Moves between points:
@: rako->muru, tena->bofa, kiro->fiso, guba->kiro, bazo->ribi, milu->vomi, difo->fisi, vuba->pate, duvi->kore, vomi->neso, kune->meri, nepe->mube, kavi->medu, note->namo, seza->kamo, toga->zega, vere->duvi, nase->note, mumu->bepu, bida->rako, ribi->toga, neso->mumu, medu->tena, fisi->zafu, rave->vere, dere->migi, zafu->tifi, vipe->nepe, migi->bomo, namo->fipu, fiso->bupi, tibe->kune, dule->nase, kona->rigu, kore->difo, keti->vuba, kagu->mori, tilo->vome, muru->keti, kape->seza, godu->budo, bepu->pevu, tifi->kagu, kadu->rave, budo->vuzi, teva->godu, bofa->tibe, pevu->bazo, dimi->remo, dimo->fufa, zega->roro, roro->tilo, mori->kona, bomo->guba, degi->teva, meri->kape, pate->dule, tamu->kadu, mube->milu, fipu->dimo, vome->dere, vuzi->tamu, fufa->dimi, rigu->kavi, remo->degi, kamo->vipe, bupi->bida
%: rako->fiso, tena->rigu, kiro->migi, guba->dere, bazo->mumu, milu->vipe, difo->vere, vuba->rako, duvi->kadu, vomi->nepe, kune->tena, nepe->seza, kavi->mori, note->pate, seza->kune, toga->pevu, vere->tamu, nase->vuba, mumu->milu, bida->kiro, ribi->bepu, neso->mube, medu->kona, fisi->duvi, rave->vuzi, dere->roro, zafu->kore, vipe->kape, migi->tilo, namo->dule, fiso->bomo, tibe->medu, dule->keti, kona->tifi, kore->rave, keti->bida, kagu->fisi, tilo->toga, muru->bupi, kape->tibe, godu->remo, bepu->vomi, tifi->difo, kadu->budo, budo->degi, teva->dimi, bofa->kavi, pevu->neso, dimi->fipu, dimo->note, zega->bazo, roro->ribi, mori->zafu, bomo->vome, degi->fufa, meri->bofa, pate->muru, tamu->godu, mube->kamo, fipu->nase, vome->zega, vuzi->teva, fufa->namo, rigu->kagu, remo->dimo, kamo->meri, bupi->guba
§: rako->vuba, tena->kune, kiro->bida, guba->bupi, bazo->zega, milu->mumu, difo->tifi, vuba->nase, duvi->fisi, vomi->bepu, kune->seza, nepe->vomi, kavi->bofa, note->dimo, seza->nepe, toga->tilo, vere->difo, nase->fipu, mumu->bazo, bida->keti, ribi->roro, neso->pevu, medu->tibe, fisi->kagu, rave->kore, dere->guba, zafu->mori, vipe->milu, migi->kiro, namo->fufa, fiso->rako, tibe->kape, dule->namo, kona->medu, kore->zafu, keti->dule, kagu->rigu, tilo->migi, muru->pate, kape->vipe, godu->tamu, bepu->ribi, tifi->kona, kadu->duvi, budo->kadu, teva->vuzi, bofa->meri, pevu->toga, dimi->teva, dimo->remo, zega->vome, roro->dere, mori->kavi, bomo->fiso, degi->budo, meri->kamo, pate->note, tamu->vere, mube->neso, fipu->dimi, vome->bomo, vuzi->rave, fufa->degi, rigu->tena, remo->godu, kamo->mube, bupi->muru
*: rako->dere, tena->zafu, kiro->zega, guba->toga, bazo->nepe, milu->kune, difo->budo, vuba->guba, duvi->teva, vomi->meri, kune->mori, nepe->bofa, kavi->difo, note->bida, seza->kavi, toga->milu, vere->degi, nase->bupi, mumu->seza, bida->vome, ribi->mube, neso->kape, medu->fisi, fisi->vuzi, rave->remo, dere->pevu, zafu->tamu, vipe->tena, migi->bazo, namo->rako, fiso->roro, tibe->kagu, dule->fiso, kona->duvi, kore->godu, keti->bomo, kagu->rave, tilo->mumu, muru->migi, kape->rigu, godu->namo, bepu->kamo, tifi->kadu, kadu->dimi, budo->fipu, teva->note, bofa->tifi, pevu->vipe, dimi->pate, dimo->keti, zega->vomi, roro->neso, mori->vere, bomo->ribi, degi->nase, meri->kona, pate->kiro, tamu->fufa, mube->tibe, fipu->muru, vome->bepu, vuzi->dimo, fufa->vuba, rigu->kore, remo->dule, kamo->medu, bupi->tilo
~: rako->bida, tena->medu, kiro->guba, guba->bomo, bazo->pevu, milu->mube, difo->kore, vuba->keti, duvi->vere, vomi->milu, kune->tibe, nepe->vipe, kavi->rigu, note->nase, seza->kape, toga->ribi, vere->rave, nase->dule, mumu->neso, bida->bupi, ribi->bazo, neso->vomi, medu->kavi, fisi->difo, rave->kadu, dere->vome, zafu->fisi, vipe->kamo, migi->dere, namo->note, fiso->kiro, tibe->bofa, dule->pate, kona->mori, kore->duvi, keti->muru, kagu->tifi, tilo->roro, muru->rako, kape->meri, godu->teva, bepu->mumu, tifi->zafu, kadu->tamu, budo->godu, teva->degi, bofa->tena, pevu->bepu, dimi->fufa, dimo->fipu, zega->toga, roro->zega, mori->kagu, bomo->migi, degi->remo, meri->kune, pate->vuba, tamu->vuzi, mube->nepe, fipu->namo, vome->tilo, vuzi->budo, fufa->dimo, rigu->kona, remo->dimi, kamo->seza, bupi->fiso
^: rako->keti, tena->tibe, kiro->bupi, guba->fiso, bazo->toga, milu->neso, difo->zafu, vuba->dule, duvi->difo, vomi->mumu, kune->kape, nepe->milu, kavi->tena, note->fipu, seza->vipe, toga->roro, vere->kore, nase->namo, mumu->pevu, bida->muru, ribi->zega, neso->bepu, medu->bofa, fisi->tifi, rave->duvi, dere->bomo, zafu->kagu, vipe->mube, migi->guba, namo->dimo, fiso->bida, tibe->meri, dule->note, kona->kavi, kore->fisi, keti->pate, kagu->kona, tilo->dere, muru->vuba, kape->kamo, godu->vuzi, bepu->bazo, tifi->mori, kadu->vere, budo->tamu, teva->budo, bofa->kune, pevu->ribi, dimi->degi, dimo->dimi, zega->tilo, roro->vome, mori->rigu, bomo->kiro, degi->godu, meri->seza, pate->nase, tamu->rave, mube->vomi, fipu->fufa, vome->migi, vuzi->kadu, fufa->remo, rigu->medu, remo->teva, kamo->nepe, bupi->rako

The rows follow the links: the fewer symbols apart two points are, the more alike their rows tend to be.

Each row is also shifted at random along 3 hidden directions that mean nothing.

Some points, each with a row of numbers:
kadu
-249,86,-296,-238,-64,-44,173,423,343,244,-248,475,537,68,-230,-174,71,-157,-224,175,-193,-164,185,-518,66,-331,-136,-7,-260,-131,-178,-36,-4,219,-336,-319
godu
-107,294,-335,-185,-598,-176,217,312,201,387,-139,371,660,-150,-353,587,-544,32,-178,-256,-198,-197,356,-547,28,-251,166,-10,-36,11,-42,-203,-74,269,-428,-79
muru
-488,-215,-253,213,101,305,294,-345,86,583,113,-376,423,55,200,-88,-22,-62,238,114,-42,259,291,56,71,151,376,43,347,533,392,-222,83,202,-275,599
vere
389,-93,-158,-123,-245,99,170,424,333,27,-159,616,416,61,-350,0,33,-202,-288,91,-152,-29,100,-507,-130,-342,-145,-293,-292,-257,-263,14,-78,252,-249,-414
kune
-34,-208,373,82,-163,1,-255,122,-97,-630,85,268,-501,-58,-191,167,117,-23,-234,-57,133,22,-298,131,-294,-22,-286,-373,-209,-427,-325,206,-81,-146,330,-482
vome
-540,215,64,123,-83,-172,-180,-434,-421,107,192,-603,-271,-136,247,471,-384,342,328,-358,137,46,-6,451,105,346,306,255,377,335,314,-108,-34,-217,186,532
migi
346,-12,10,172,137,61,-37,-446,-244,167,185,-603,-170,-31,317,84,-141,189,330,-99,94,132,48,424,119,312,313,163,340,380,350,-73,37,-101,117,570
milu
-718,-356,396,238,122,234,-206,-266,-190,-507,255,-179,-642,29,84,-38,196,7,-4,14,187,224,-332,506,-241,210,-84,-290,25,-157,-56,220,24,-228,409,-58
vuzi
-687,-44,-290,-134,-192,100,288,346,405,321,-223,428,643,56,-268,-89,-3,-188,-198,166,-206,-35,308,-537,-1,-308,-38,-86,-127,-16,-70,-96,-28,334,-408,-170
toga
-413,76,205,155,244,-72,-233,-430,-385,-140,147,-572,-511,-66,301,16,-25,202,270,-91,179,43,-155,496,56,358,117,189,251,156,179,42,50,-265,331,323
kore
-155,-246,-87,-66,-183,146,177,399,338,-44,-138,631,351,52,-378,-142,158,-251,-340,207,-160,-2,35,-435,-142,-368,-232,-372,-306,-281,-273,59,-35,255,-203,-476
pevu
74,-351,385,375,-81,251,-166,-433,-265,-378,368,-340,-588,-92,83,292,-77,66,87,-165,167,300,-239,566,-258,256,103,-348,212,21,94,105,-32,-180,354,161
teva
525,221,-389,-251,-82,-126,228,336,291,453,-282,306,627,49,-140,-116,-68,-59,-125,106,-196,-166,290,-536,192,-243,3,210,-132,60,-14,-156,2,234,-439,-55
bepu
58,-298,338,153,663,204,-179,-331,-220,-341,176,-370,-672,188,367,-668,622,-55,212,321,163,173,-350,555,-21,263,-110,54,23,2,32,220,154,-298,383,86
tibe
-363,52,257,-123,268,-200,-311,197,-61,-542,-95,184,-530,46,-11,-211,259,-4,-120,100,57,-176,-367,56,-35,-17,-397,28,-333,-458,-324,256,20,-198,293,-520
tifi
-194,-133,37,-145,4,33,27,440,286,-230,-155,544,53,151,-244,-253,301,-211,-310,244,-98,-77,-109,-345,-92,-294,-333,-204,-426,-395,-347,156,2,90,-44,-618
fiso
-743,-78,-139,195,241,193,136,-433,-73,461,126,-569,163,40,299,-159,19,42,334,79,3,198,209,267,167,210,312,220,411,499,405,-166,95,41,-72,668
remo
-834,323,-420,-195,-363,-129,255,260,209,564,-175,182,749,-67,-186,328,-416,26,-37,-161,-188,-170,391,-440,119,-211,163,139,44,191,72,-244,-44,273,-408,91
fufa
375,-164,-373,-21,-178,294,394,132,357,537,-50,182,667,55,-84,-119,-73,-196,-63,135,-194,104,371,-373,44,-198,176,-113,77,289,162,-199,23,350,-420,152
keti
139,212,-251,84,-378,-33,182,-238,-73,495,102,-351,442,-166,54,541,-578,173,175,-323,-23,4,379,-42,109,96,416,145,415,481,346,-292,-47,126,-228,556
budo
-317,-377,-280,3,-79,404,406,304,517,370,-126,456,698,153,-224,-353,251,-379,-244,355,-243,152,247,-505,-67,-334,-14,-282,-130,60,-52,-81,15,413,-423,-140
nase
926,407,-352,-130,-326,-239,165,-38,-2,574,-111,-155,550,-132,2,453,-577,184,133,-263,-80,-180,376,-261,212,-7,342,300,246,358,246,-292,-16,149,-306,415
seza
769,176,345,-113,202,-317,-384,80,-225,-651,-42,21,-735,20,25,-20,128,139,-34,-69,142,-196,-427,220,-38,133,-309,101,-230,-451,-275,268,7,-339,421,-392
dimi
508,8,-331,-21,-459,81,291,140,261,486,-49,217,716,-64,-226,347,-325,-77,-105,-110,-188,18,412,-407,27,-219,214,-86,93,180,81,-221,-88,331,-386,137
fipu
-282,198,-458,-180,181,-14,259,77,227,659,-191,-45,638,98,101,-314,15,-71,118,157,-176,-132,319,-353,285,-101,166,362,85,359,211,-213,97,236,-435,292
rigu
-54,120,149,-279,119,-227,-207,360,67,-427,-198,410,-231,80,-149,-174,235,-32,-220,102,-10,-254,-266,-207,-21,-164,-428,-18,-433,-504,-413,184,-21,-130,134,-611
medu
406,-35,250,-77,-199,-104,-174,336,11,-542,-30,444,-335,-74,-273,140,96,-30,-286,-65,57,-28,-292,-117,-218,-188,-316,-319,-357,-526,-431,205,-77,-124,211,-595

Complete each set of four: the symbols that take the first to the second take the third to the fourth, perhaps in another order.
Answers are names.
821,45,-229,149,6,65,189,-278,-20,493,107,-354,328,-10,181,38,-207,56,183,-27,-26,104,271,69,169,117,349,176,315,461,362,-218,38,143,-189,557
to 641,821,-167,-158,58,-644,-213,-299,-460,284,-57,-682,-147,-205,381,442,-558,534,442,-460,79,-379,101,224,412,343,276,750,369,345,315,-212,25,-295,95,599
as 130,-43,-210,80,294,172,229,-347,-26,516,87,-397,277,72,343,-332,101,-17,281,167,-34,135,206,117,184,143,290,245,310,493,440,-166,94,110,-181,546
to bomo

518,218,-178,-250,-465,-179,85,482,254,99,-228,547,450,-97,-381,348,-346,-42,-299,-149,-175,-246,186,-552,-5,-338,-93,-114,-220,-228,-248,-57,-112,201,-259,-369
to 190,303,-216,-381,-20,-302,36,543,244,79,-348,507,346,86,-218,-142,35,-47,-211,67,-176,-349,90,-557,93,-289,-260,148,-353,-327,-250,20,-29,86,-208,-474
as -171,-203,-172,186,152,297,208,-369,-28,479,156,-419,287,36,228,-128,27,-54,277,113,2,204,222,164,113,160,362,112,367,532,392,-149,71,117,-143,613
to muru

819,107,-389,-114,-178,20,255,215,253,476,-194,180,727,24,-111,-26,-138,-80,-62,61,-197,-34,349,-435,153,-214,117,91,41,161,82,-171,-31,262,-431,99
to 270,282,-385,-50,-465,-95,239,49,95,557,-72,44,671,-116,-146,510,-544,77,11,-276,-167,-79,453,-334,101,-141,309,88,220,275,202,-306,-76,254,-409,286
as 720,64,390,-28,9,-240,-404,-24,-280,-639,28,-57,-751,-118,29,196,40,216,-54,-191,201,-99,-387,338,-128,148,-206,-62,-174,-346,-211,262,-38,-341,452,-301
to kape

-278,350,253,-4,102,-347,-391,-303,-442,-291,87,-485,-676,-150,288,290,-216,366,253,-328,225,-133,-220,500,62,359,26,329,143,27,117,44,6,-404,410,214
to 462,171,394,-91,172,-305,-400,23,-264,-620,-22,-73,-696,-24,79,-3,115,197,-16,-97,174,-155,-418,248,-69,146,-287,71,-202,-414,-278,234,-14,-337,410,-360
as 688,-74,215,-242,336,-67,-172,352,142,-507,-195,419,-328,179,-62,-521,494,-114,-231,320,-1,-105,-338,-108,-58,-165,-479,-63,-465,-522,-426,277,49,-127,171,-675
to kore

1177,-49,-303,-54,-199,160,279,268,332,384,-135,352,663,83,-213,-51,-46,-191,-169,154,-215,-2,321,-459,1,-274,95,-81,-57,67,-16,-171,9,323,-369,-73
to -149,-388,-301,222,-347,503,490,59,377,501,77,222,777,16,-255,57,-109,-279,-138,149,-189,290,435,-317,-119,-219,275,-387,127,298,155,-196,-12,470,-484,227
as 929,-195,377,284,-41,77,-205,-417,-297,-363,298,-387,-612,-122,125,265,-29,163,124,-179,188,208,-257,563,-201,301,115,-135,192,1,64,113,-24,-217,387,197
to mumu

-600,-258,401,174,-83,69,-226,-60,-155,-598,145,23,-660,-78,-67,161,146,-3,-81,-86,168,120,-368,345,-265,85,-169,-348,-117,-319,-178,167,-29,-173,366,-270
to 123,-225,449,262,-104,66,-256,-244,-284,-578,293,-117,-688,-92,9,323,-36,94,-31,-188,231,156,-377,518,-247,197,-49,-323,24,-200,-135,192,-110,-225,434,-79
as -745,-224,-106,198,430,344,145,-485,-53,410,197,-539,82,103,371,-440,264,-84,336,282,-1,249,156,348,140,253,272,195,330,528,441,-106,100,57,-54,636
to rako

-697,113,-11,-235,-280,-154,-5,472,178,-151,-213,563,123,-53,-322,170,-64,-62,-287,-45,-99,-174,7,-395,-89,-257,-249,-145,-366,-390,-319,56,-114,83,-134,-553
to 333,177,-246,-188,-408,-132,158,388,292,201,-227,486,540,-58,-358,276,-304,-49,-253,-91,-194,-183,250,-570,7,-351,-26,-35,-184,-147,-136,-122,-80,247,-337,-274
as 371,39,-412,-67,263,87,295,-32,196,654,-117,-104,606,144,143,-399,128,-134,139,249,-179,-29,320,-222,258,-47,173,295,135,421,268,-185,116,206,-394,354
to bida

327,419,-238,-463,104,-348,28,562,251,85,-411,481,300,114,-168,-254,122,-25,-155,122,-163,-377,31,-562,204,-272,-303,313,-396,-296,-257,9,6,51,-175,-459
to 477,140,-208,-162,-417,-70,194,423,268,209,-183,499,577,-54,-352,264,-270,-77,-266,-95,-219,-105,238,-555,-21,-317,-50,-140,-156,-138,-177,-128,-84,251,-342,-283
as -63,-385,224,421,-90,325,-22,-552,-210,-48,388,-495,-244,-106,177,182,-76,94,207,-143,153,356,-35,549,-177,269,286,-197,375,338,303,-20,13,-49,180,462
to ribi

-258,-115,-25,-112,-329,82,90,407,325,-108,-92,623,300,10,-414,91,-25,-176,-363,55,-104,-31,14,-432,-183,-363,-194,-334,-287,-320,-290,34,-76,174,-175,-512
to 447,374,-180,-380,-130,-344,-19,574,160,38,-377,527,304,7,-252,27,-91,11,-218,-28,-149,-345,65,-548,71,-308,-260,127,-311,-281,-271,28,-82,59,-207,-466
as -176,284,245,-233,-86,-381,-341,290,-137,-573,-159,249,-459,-75,-122,202,-66,143,-143,-165,93,-268,-315,-14,-40,-37,-328,39,-340,-518,-331,213,-74,-248,272,-557
to medu

-57,331,151,29,189,-342,-306,-345,-466,-146,101,-602,-526,-147,343,200,-209,345,362,-265,206,-148,-177,503,163,364,83,409,265,130,168,12,-3,-379,351,343
to 814,-241,467,241,-296,73,-272,-162,-256,-676,264,-22,-712,-156,-130,421,-34,84,-79,-201,224,172,-338,393,-332,84,-97,-449,-80,-329,-194,203,-116,-221,432,-242
as -287,154,85,-204,-263,-230,-67,447,132,-297,-166,576,7,-73,-317,180,-117,1,-312,-111,-26,-203,-95,-327,-130,-250,-265,-157,-352,-470,-373,119,-124,27,-21,-575
to tamu

295,179,3,59,343,-135,-110,-427,-318,115,122,-621,-278,36,401,-121,4,171,396,-53,136,-19,-33,381,230,297,175,413,342,331,338,-66,66,-207,150,521
to 484,-75,214,137,544,58,-189,-431,-284,-170,161,-569,-545,121,424,-373,320,38,279,153,159,119,-229,540,61,337,30,221,168,138,183,91,125,-260,334,307
as -272,-211,419,142,122,99,-268,-191,-218,-541,205,-144,-647,16,103,-80,238,-3,-21,48,174,153,-403,436,-196,174,-132,-200,-52,-199,-144,224,-4,-245,413,-131
to kape

426,483,-276,-100,125,-274,22,-205,-155,539,-45,-481,243,-18,278,93,-299,252,329,-147,-29,-165,259,69,372,158,322,569,348,424,343,-243,53,-48,-133,567
to 271,100,-377,-40,230,62,264,-178,84,591,-79,-256,527,84,200,-314,44,-73,209,167,-113,35,298,-99,295,67,244,336,226,459,352,-195,105,149,-307,473
as 545,-77,-126,159,17,139,142,-377,-112,383,144,-462,166,-37,199,49,-143,64,248,-39,12,186,193,236,106,207,354,142,386,493,373,-218,71,59,-97,573
to keti

222,209,128,134,7,-154,-178,-416,-386,-2,183,-618,-344,-147,284,349,-281,282,295,-296,147,16,-42,468,50,350,251,257,340,254,257,-63,4,-232,227,449
to -1033,60,307,82,146,-165,-266,-224,-336,-406,121,-326,-643,-61,170,94,33,183,153,-152,211,-8,-284,432,-34,261,-80,35,29,-142,-26,115,28,-284,431,14
as 359,-145,-280,74,230,259,293,-231,126,556,19,-270,480,54,209,-320,109,-111,199,234,-124,128,308,-44,183,62,283,163,261,478,393,-193,94,209,-286,515
to migi

-83,-220,412,159,194,74,-269,-217,-250,-512,176,-177,-694,52,130,-73,226,57,44,37,183,155,-390,422,-119,223,-160,-163,-19,-194,-103,189,46,-277,400,-124
to 222,-85,389,45,295,-89,-328,-111,-258,-553,108,-172,-735,21,136,-191,273,62,56,35,187,33,-394,442,-85,209,-244,-9,-94,-276,-163,213,37,-334,419,-169
as -714,-262,23,-39,-440,199,148,395,340,-155,-46,640,261,-8,-435,156,-7,-217,-418,17,-134,44,28,-387,-248,-312,-167,-504,-276,-317,-303,50,-150,217,-147,-458
to difo

21,-417,484,292,-386,232,-178,-9,-81,-727,292,259,-570,-122,-273,394,-53,-57,-280,-177,103,218,-353,245,-464,13,-155,-689,-141,-405,-262,229,-104,-98,306,-408
to -572,-23,362,-6,-96,-120,-307,78,-138,-575,57,160,-568,-54,-85,173,22,64,-120,-127,148,-42,-335,147,-203,11,-266,-204,-248,-401,-288,203,-51,-235,329,-413
as -460,-251,303,167,601,126,-216,-306,-266,-360,143,-367,-647,125,303,-495,490,-8,175,250,148,183,-336,544,-59,302,-120,57,25,-49,34,197,109,-256,409,86
to neso

